Below is a small trained network, with its code and all its weights. Each question gives an input and a target symbol and asks what happens when units are switched off, that is, made to give their printed mean instead of their output.

import numpy as np


def w(rows, s, z=0):
    codes = np.array(rows[::2]) - 128.0
    scale = np.full(codes.shape[1], s)
    scale[-1] = z or s
    return codes * scale


def norm(h):
    return h / np.sqrt((h * h).mean(-1, keepdims=True) + 1e-5)


def f(y):
    return y / 2 * (1 + np.tanh(0.7978845608 * (y + 0.044715 * y**3)))


def softmax(a):
    e = np.exp(a - a.max(-1, keepdims=True))
    return e / e.sum(-1, keepdims=True)


def log_softmax(a):
    a = a - a.max(-1, keepdims=True)
    return a - np.log(np.exp(a).sum(-1, keepdims=True))


def net(x, mask):
    ids = ['ΞΦΩβζη'.index(c) for c in x.split()]
    T = len(ids)
    res = E[ids] + P[:T]
    u = 0
    for l in range(3):
        q, k, v = (norm(res) @ M[l].T for M in (Q, K, V))
        z = softmax(np.where(np.tri(T) > 0, q @ k.T / 3**0.5, -1e9)) @ v
        res = res + np.where(mask[u], z, O[l][:, -1]) @ O[l][:, :-1]
        u += 1
        y = f(norm(res) @ A[l][:, :-1].T + A[l][:, -1])
        res = res + np.where(mask[u : u + 8], y, B[l][:, -1]) @ B[l][:, :-1]
        u += 8
    return log_softmax(norm(res)[-1] @ U[:, :-1].T + U[:, -1])


Q, K, V, O, A, B = {}, {}, {}, {}, {}, {}
E = w([
[224,123,202],'Ξ',
[137,175,82],'Φ',
[2,192,91],'Ω',
[166,9,185],'β',
[141,32,160],'ζ',
[190,71,11],'η',
],0.011)
P = w([
[117,50,165],'0',
[180,164,77],'1',
[95,146,68],'2',
[109,151,82],'3',
[75,179,60],'4',
[55,156,87],'5',
[3,111,102],'6',
],0.0052)
Q[0] = w([
[209,206,61],'L0H0',
[246,156,132],'L0H0',
[52,74,139],'L0H0',
],0.012)
K[0] = w([
[150,58,37],'L0H0',
[234,196,1],'L0H0',
[139,149,38],'L0H0',
],0.0081)
V[0] = w([
[219,68,14],'L0H0',
[2,143,193],'L0H0',
[190,159,100],'L0H0',
],0.0069)
O[0] = w([
[3,71,186,254],'L0H0',
[224,117,223,45],'L0H0',
[61,6,181,147],'L0H0',
],0.0065,0.005)
A[0] = w([
[103,60,92,108],'L0N0',
[81,167,120,95],'L0N1',
[145,15,185,143],'L0N2',
[81,147,46,145],'L0N3',
[211,107,215,118],'L0N4',
[161,106,255,100],'L0N5',
[108,166,43,124],'L0N6',
[206,183,77,253],'L0N7',
],0.006,0.0034)
B[0] = w([
[173,101,74,204],'L0N0',
[250,84,151,147],'L0N1',
[112,182,3,255],'L0N2',
[98,70,84,233],'L0N3',
[101,110,150,129],'L0N4',
[181,53,101,143],'L0N5',
[155,86,53,182],'L0N6',
[129,20,132,135],'L0N7',
],0.0066,0.0032)
Q[1] = w([
[63,154,151],'L1H0',
[122,247,178],'L1H0',
[153,178,126],'L1H0',
],0.015)
K[1] = w([
[2,134,86],'L1H0',
[206,9,48],'L1H0',
[217,109,202],'L1H0',
],0.0071)
V[1] = w([
[162,143,70],'L1H0',
[248,208,171],'L1H0',
[195,113,85],'L1H0',
],0.013)
O[1] = w([
[148,157,223,135],'L1H0',
[1,73,20,4],'L1H0',
[220,50,47,119],'L1H0',
],0.004,0.02)
A[1] = w([
[205,172,196,212],'L1N0',
[201,53,127,247],'L1N1',
[97,52,176,95],'L1N2',
[115,48,182,192],'L1N3',
[133,119,199,1],'L1N4',
[117,122,2,232],'L1N5',
[132,42,205,115],'L1N6',
[72,32,43,245],'L1N7',
],0.0083,0.0021)
B[1] = w([
[12,228,190,254],'L1N0',
[40,196,111,203],'L1N1',
[102,116,211,135],'L1N2',
[110,253,70,158],'L1N3',
[229,150,132,146],'L1N4',
[10,154,198,143],'L1N5',
[126,166,22,166],'L1N6',
[16,90,126,150],'L1N7',
],0.0049,0.008)
Q[2] = w([
[193,100,46],'L2H0',
[76,247,203],'L2H0',
[62,152,147],'L2H0',
],0.011)
K[2] = w([
[152,176,126],'L2H0',
[181,30,38],'L2H0',
[242,7,70],'L2H0',
],0.012)
V[2] = w([
[40,82,90],'L2H0',
[207,120,104],'L2H0',
[111,73,255],'L2H0',
],0.0088)
O[2] = w([
[180,57,197,176],'L2H0',
[154,114,143,3],'L2H0',
[4,219,200,60],'L2H0',
],0.012,0.0039)
A[2] = w([
[42,217,150,195],'L2N0',
[34,49,173,124],'L2N1',
[29,220,127,80],'L2N2',
[153,34,91,252],'L2N3',
[154,207,211,111],'L2N4',
[185,181,213,125],'L2N5',
[159,167,27,246],'L2N6',
[211,213,1,41],'L2N7',
],0.0094,0.0032)
B[2] = w([
[225,55,161,254],'L2N0',
[57,179,17,165],'L2N1',
[158,87,235,224],'L2N2',
[49,175,233,178],'L2N3',
[225,138,21,209],'L2N4',
[96,149,16,193],'L2N5',
[4,104,214,205],'L2N6',
[131,180,3,204],'L2N7',
],0.0049,0.0064)
U = w([
[65,251,239,98],'Ξ',
[155,26,211,62],'Φ',
[122,130,158,59],'Ω',
[186,44,23,90],'β',
[110,215,31,193],'ζ',
[63,77,138,253],'η',
],0.013,0.0048)

Each question gives the input, a string of symbols that net reads in full, and the target symbol t.
The units are the heads (3 rows each of Q, K, V and O) and the neurons (one row each of A and B). Each row of codes is followed by its name. A weight is (code - 128) times the scale printed after its matrix; where a second scale follows, it is the last column's (O, A, B and U).
mask holds one flag per unit, layer by layer, with each layer's heads first. A switched-off unit (its flag False) gives its mean, the last column of its rows in O or B, instead of its output. The means were averaged over made-up inputs and are rounded, as every weight is.
A unit's drop is (log p(t) with every unit on - log p(t) with that unit switched off) / (log p(t) with every unit on - log p(t) with every unit switched off).
The circuit of an input: a set's keep is (log p(t) with only the set's units on - log p(t) with every unit switched off) / (log p(t) with every unit on - log p(t) with every unit switched off). Starting from the 12 units with the biggest drops (on a tie, the unit counted first), units are removed one at a time, each time the one whose removal leaves the highest keep (on an exact tie, the one counted first), for as long as the keep stays at least 0.8.
circuit, biggest first: the units of the circuit, biggest drop first
top k neurons: the k neurons with the biggest drops, biggest first
k most important neurons of layer l: the k neurons of layer l with the biggest drops, biggest first
drop of u: that unit's drop, to one decimal
input Φ ζ β β ζ Φ ζ, target Ξ: circuit, biggest first : L2H0
input β Ω Ω Φ η Ω, target Φ: top 2 neurons : L1N1, L1N0
input ζ Φ Φ ζ Φ ζ ζ, target ζ: top 2 neurons : L0N2, L0N1
input Ξ Φ ζ β ζ ζ Ω, target Φ: top 3 neurons : L1N0, L0N5, L1N1
input Φ η Φ, target η: 2 most important neurons of layer 2 : L2N0, L2N1
input Ξ ζ Φ Φ Ξ, target Φ: top 3 neurons : L1N0, L0N5, L2N7
input β Φ Φ Φ Φ Φ ζ, target β: 3 most important neurons of layer 0 : L0N5, L0N2, L0N1
input ζ Φ Ξ, target ζ: 3 most important neurons of layer 0 : L0N2, L0N5, L0N1
input β β ζ Ω, target β: 4 most important neurons of layer 0 : L0N5, L0N2, L0N1, L0N6
input β Ξ Φ Ξ, target β: 4 most important neurons of layer 0 : L0N2, L0N5, L0N1, L0N6
input β Φ Φ, target β: top 2 neurons : L0N2, L1N0
input Ξ Ξ Ξ ζ Φ Φ, target Φ: top 2 neurons : L0N5, L1N0
input ζ ζ ζ Φ β, target ζ: 2 most important neurons of layer 0 : L0N1, L0N5
input ζ Φ Φ η ζ β, target β: top neuron : L1N7
input β ζ Ξ, target β: 2 most important neurons of layer 1 : L1N6, L1N0
input Ω Ξ Φ β Φ Φ Ξ, target η: drop of L0H0 : 1.3
input Φ Ω ζ, target Ξ: drop of L1H0 : 0.2
input ζ ζ ζ β β, target ζ: drop of L1N3 : 0.0
